Small tables with named rows and columns. After each table, cells are looked up by row and column.

bar.tsv
	bodofef	sutot	zaziv	gedu	vis	magoto	dolato	zizoreg
pefu	-0.1	0.4	0.4	-0.4	-0.7	-0.2	0.0	0.2
las	-0.3	0.7	0.4	-0.2	0.9	-0.1	0.2	-0.2
soz	0.0	0.6	0.2	0.1	0.4	0.1	0.2	0.3
zaz	0.2	-0.1	-0.1	0.2	-0.1	0.1	-0.3	0.1
san	0.4	0.4	0.2	0.5	0.1	-0.2	0.7	0.3

soz, zaziv: 0.2
soz, zizoreg: 0.3
zaz, vis: -0.1
zaz, dolato: -0.3
pefu, bodofef: -0.1
soz, gedu: 0.1
san, gedu: 0.5
pefu, sutot: 0.4
san, zizoreg: 0.3
zaz, gedu: 0.2
zaz, zaziv: -0.1
san, bodofef: 0.4
soz, magoto: 0.1
pefu, magoto: -0.2
san, zaziv: 0.2
pefu, dolato: 0.0
Row with the largest dolato: san

Table par
,mafi,ras
kupo,37413,23115
lokes,35640,18449
tozed,78273,45400
berume,54650,72825
lari,35640,54591
siveza,79938,41933
vit,57219,76191
zama,52014,75760
bem,39968,18449

What is the ras of lokes in par? 18449
What is the mafi of berume in par? 54650
What is the mafi of kupo in par? 37413
What is the mafi of tozed in par? 78273
What is the ras of lari in par? 54591
What is the ras of vit in par? 76191
What is the mafi of lokes in par? 35640
What is the ras of kupo in par? 23115
What is the ras of bem in par? 18449
What is the ras of berume in par? 72825

Table bok
          mab  bugis   nog   pak   nar   ran  keli  zopimom  kigid
botobez  0.86   0.45  0.53  0.38  0.61  0.54  0.55     0.43   0.44
ruz      0.53   0.67  0.59  0.55  0.33  0.55  0.48     0.49   0.57
padoge   0.71   0.48  0.48  0.88  0.66  0.59  0.60     0.64   0.57
muki     0.46   0.59  0.64  0.70  0.77  0.49  0.59     0.57   0.51
begarem  0.84   0.39  0.47  0.66  0.46  0.59  0.53     0.72   0.45
zonesor  0.20   0.37  0.72  0.75  0.49  0.62  0.46     0.50   0.61

What is the nar of ruz in bok?
0.33
What is the nog of padoge in bok?
0.48
What is the pak of padoge in bok?
0.88
What is the zopimom of begarem in bok?
0.72
What is the nog of ruz in bok?
0.59
What is the bugis of zonesor in bok?
0.37
What is the pak of muki in bok?
0.70

dap:
|  | sosi | mezova | valek | sovip | vuvipiv | boruriz |
|---|---|---|---|---|---|---|
| dul | 205 | 130 | 102 | 67 | 102 | 131 |
| fizus | 63 | 80 | 151 | 150 | 203 | 104 |
| kug | 188 | 162 | 107 | 72 | 79 | 142 |
| monaso | 194 | 103 | 52 | 99 | 128 | 178 |
| sata | 39 | 107 | 152 | 173 | 185 | 96 |
| naritib | 137 | 185 | 173 | 102 | 48 | 108 |
| nit | 57 | 84 | 152 | 156 | 199 | 102 |
| sobub | 114 | 141 | 200 | 141 | 90 | 27 |
| zazor | 130 | 180 | 174 | 103 | 49 | 100 |
| rol | 141 | 191 | 163 | 100 | 44 | 117 |

What is the sosi of kug in dap? 188
What is the sovip of naritib in dap? 102
What is the mezova of sobub in dap? 141
What is the boruriz of monaso in dap? 178
What is the boruriz of kug in dap? 142
What is the boruriz of zazor in dap? 100
What is the valek of rol in dap? 163
What is the valek of fizus in dap? 151
What is the vuvipiv of sobub in dap? 90
What is the mezova of monaso in dap? 103
What is the boruriz of fizus in dap? 104

